Below is a small trained network, with its code and all its weights. Each question gives an input and a class and asks what happens when units are switched off, that is, made to give their printed mean instead of their output.

import numpy as np


def w(rows, s, z=0):
    codes = np.array(rows[::2]) - 128.0
    scale = np.full(codes.shape[1], s)
    scale[-1] = z or s
    return codes * scale


def norm(h):
    return h / np.sqrt((h * h).mean(-1, keepdims=True) + 1e-5)


def f(y):
    return np.maximum(y, 0)


def log_softmax(a):
    a = a - a.max(-1, keepdims=True)
    return a - np.log(np.exp(a).sum(-1, keepdims=True))


def net(x, mask):
    res = np.array(x, float).reshape(1, 8) / 4 @ E
    u = 0
    for l in range(3):
        y = f(norm(res) @ A[l][:, :-1].T + A[l][:, -1])
        res = res + np.where(mask[u : u + 6], y, B[l][:, -1]) @ B[l][:, :-1]
        u += 6
    return log_softmax(norm(res)[-1] @ U[:, :-1].T + U[:, -1])


A, B = {}, {}
E = w([
[130,162,133,211,106,170,154,71,61,179,155],'x0',
[172,126,158,182,98,122,240,130,226,87,101],'x1',
[87,115,85,120,37,154,125,91,151,120,76],'x2',
[120,117,249,145,54,96,81,92,146,134,178],'x3',
[123,135,105,78,145,125,142,68,173,111,181],'x4',
[173,253,145,59,92,238,122,186,154,129,144],'x5',
[59,60,210,81,181,219,180,110,110,97,110],'x6',
[126,130,129,129,131,131,124,130,127,123,127],'x7',
],0.0054)
A[0] = w([
[75,57,208,33,142,214,214,132,69,96,138,10],'L0N1',
[213,157,178,163,218,165,114,186,107,106,211,112],'L0N2',
[203,175,50,125,81,68,85,142,144,120,196,35],'L0N3',
[114,186,93,54,185,137,158,5,158,71,219,74],'L0N4',
[112,168,253,121,106,69,61,40,171,82,185,3],'L0N5',
[76,192,108,114,50,202,83,117,147,77,62,89],'L0N6',
],0.0052,0.0041)
B[0] = w([
[101,254,108,151,99,81,61,74,161,108,53,253],'L0N1',
[142,41,169,115,186,94,151,139,154,176,158,238],'L0N2',
[124,196,99,166,83,56,100,96,129,169,70,241],'L0N3',
[222,58,136,82,100,84,172,99,95,190,53,229],'L0N4',
[94,99,152,106,24,94,179,155,66,165,113,223],'L0N5',
[161,25,141,166,165,140,148,124,120,134,172,250],'L0N6',
],0.0078,0.0031)
A[1] = w([
[84,92,67,129,33,194,103,101,167,131,106,129],'L1N1',
[202,222,163,46,89,206,113,173,128,131,153,127],'L1N2',
[89,135,79,13,127,134,2,113,40,165,196,60],'L1N3',
[64,53,105,154,142,100,108,121,157,97,163,2],'L1N4',
[123,92,117,33,116,67,75,198,190,58,104,93],'L1N5',
[111,136,185,184,118,147,106,228,67,131,73,136],'L1N6',
],0.0077,0.0034)
B[1] = w([
[173,111,193,95,241,49,109,186,130,188,220,241],'L1N1',
[86,67,79,165,140,30,108,80,48,2,150,232],'L1N2',
[119,93,178,245,114,128,253,167,188,133,51,254],'L1N3',
[151,106,42,164,146,80,99,84,118,55,204,151],'L1N4',
[202,183,152,178,124,227,126,85,64,167,165,232],'L1N5',
[198,70,98,72,82,125,93,76,176,134,71,218],'L1N6',
],0.0084,0.0049)
A[2] = w([
[185,110,140,202,115,125,133,68,62,179,132,101],'L2N1',
[86,132,127,113,115,108,182,91,94,182,133,54],'L2N2',
[44,92,195,71,178,193,138,73,143,93,98,100],'L2N3',
[84,167,136,190,124,128,176,154,177,102,95,39],'L2N4',
[153,154,132,130,88,130,202,145,241,56,165,1],'L2N5',
[115,166,2,104,208,168,187,166,116,147,99,44],'L2N6',
],0.0082,0.002)
B[2] = w([
[93,173,113,51,170,209,129,143,148,80,137,244],'L2N1',
[186,104,96,122,136,179,68,145,183,62,92,154],'L2N2',
[145,241,23,141,111,37,123,182,115,213,173,160],'L2N3',
[108,180,173,134,134,160,106,122,150,105,158,147],'L2N4',
[46,96,138,229,178,184,140,161,100,167,35,148],'L2N5',
[58,94,228,82,2,121,80,121,151,130,176,158],'L2N6',
],0.0093,0.011)
U = w([
[109,239,57,179,93,62,94,139,129,179,133,210],'0',
[73,101,156,250,150,180,203,169,152,132,93,52],'1',
[101,58,57,158,146,87,128,105,61,5,192,174],'2',
[69,77,192,68,2,124,121,153,128,147,177,49],'3',
[139,178,134,104,163,235,117,125,144,105,164,141],'4',
[167,79,142,107,210,105,148,193,150,215,218,6],'5',
[205,85,80,72,111,140,155,101,135,153,62,156],'6',
[116,145,129,103,150,144,124,138,182,95,142,244],'7',
],0.0098,0.0017)

Each question gives the input, the list of numbers given to net, and the class t.
The units are the neurons (one row each of A and B). Each row of codes is followed by its name. A weight is (code - 128) times the scale printed after its matrix; where a second scale follows, it is the last column's (A, B and U).
mask holds one flag per neuron, layer by layer. A switched-off neuron (its flag False) gives its mean, the last column of its row in B, instead of its output. The means were averaged over made-up inputs and are rounded, as every weight is.
A unit's drop is (log p(t) with every unit on - log p(t) with that unit switched off) / (log p(t) with every unit on - log p(t) with every unit switched off).
The circuit of an input: a set's keep is (log p(t) with only the set's units on - log p(t) with every unit switched off) / (log p(t) with every unit on - log p(t) with every unit switched off). Starting from the 12 units with the biggest drops (on a tie, the unit counted first), units are removed one at a time, each time the one whose removal leaves the highest keep (on an exact tie, the one counted first), for as long as the keep stays at least 0.8.
circuit, biggest first: the units of the circuit, biggest drop first
most important unit: the unit with the biggest drop
k most important neurons: the k neurons with the biggest drops, biggest first
top k neurons in layer l: the k neurons of layer l with the biggest drops, biggest first
input [7,2,8,-8,-5,0,0,5], class 3: circuit, biggest first	L2N6, L1N3
input [-1,3,4,1,1,5,0,5], class 2: 2 most important neurons	L1N2, L1N3
input [-8,-7,-6,7,4,-5,4,-4], class 4: top 2 neurons in layer 2	L2N1, L2N5
input [-8,1,3,-5,7,-3,3,-4], class 4: 2 most important neurons	L1N5, L1N6
input [-1,4,-5,0,-3,-8,3,6], class 2: top 2 neurons in layer 1	L1N4, L1N3
input [-1,-1,-7,1,-5,8,7,-6], class 2: top neuron in layer 0	L0N1
input [3,-3,8,5,-1,-5,-6,4], class 5: circuit, biggest first	L1N1, L0N1
input [-1,-7,-1,1,6,-7,3,5], class 1: top 2 neurons in layer 1	L1N3, L1N2
input [7,-2,5,2,5,-5,2,-1], class 4: 3 most important neurons	L1N2, L2N1, L2N2
input [2,8,7,8,8,6,-5,-6], class 1: 2 most important neurons	L2N5, L2N6
input [-1,3,6,-3,-5,5,-2,-5], class 5: 2 most important neurons	L1N1, L0N6
input [-1,-6,-5,-7,6,-6,-5,2], class 3: circuit, biggest first	L2N6, L1N2, L1N1
input [-2,8,-8,-3,0,3,0,-1], class 1: 2 most important neurons	L2N5, L1N1
input [-2,7,2,-2,4,-7,7,3], class 0: circuit, biggest first	L2N3, L1N3, L0N1
input [-3,4,-5,8,8,5,-6,1], class 3: 2 most important neurons	L0N5, L2N3
input [5,-8,-5,2,8,6,-5,3], class 1: most important neuron	L1N3
input [-7,4,-5,7,6,0,-6,1], class 3: top 2 neurons in layer 1	L1N3, L1N1
input [5,4,-1,-2,-7,2,-3,1], class 6: 2 most important neurons	L1N6, L1N3
input [-5,2,-4,-8,5,-6,-3,-7], class 3: 2 most important neurons	L2N6, L1N2
input [4,4,-3,1,-4,7,8,4], class 0: 2 most important neurons	L2N3, L0N2
input [-6,5,1,3,-5,-1,-1,-4], class 4: most important unit	L1N5
input [6,3,7,2,-6,5,-5,-7], class 5: circuit, biggest first	L1N1, L0N6
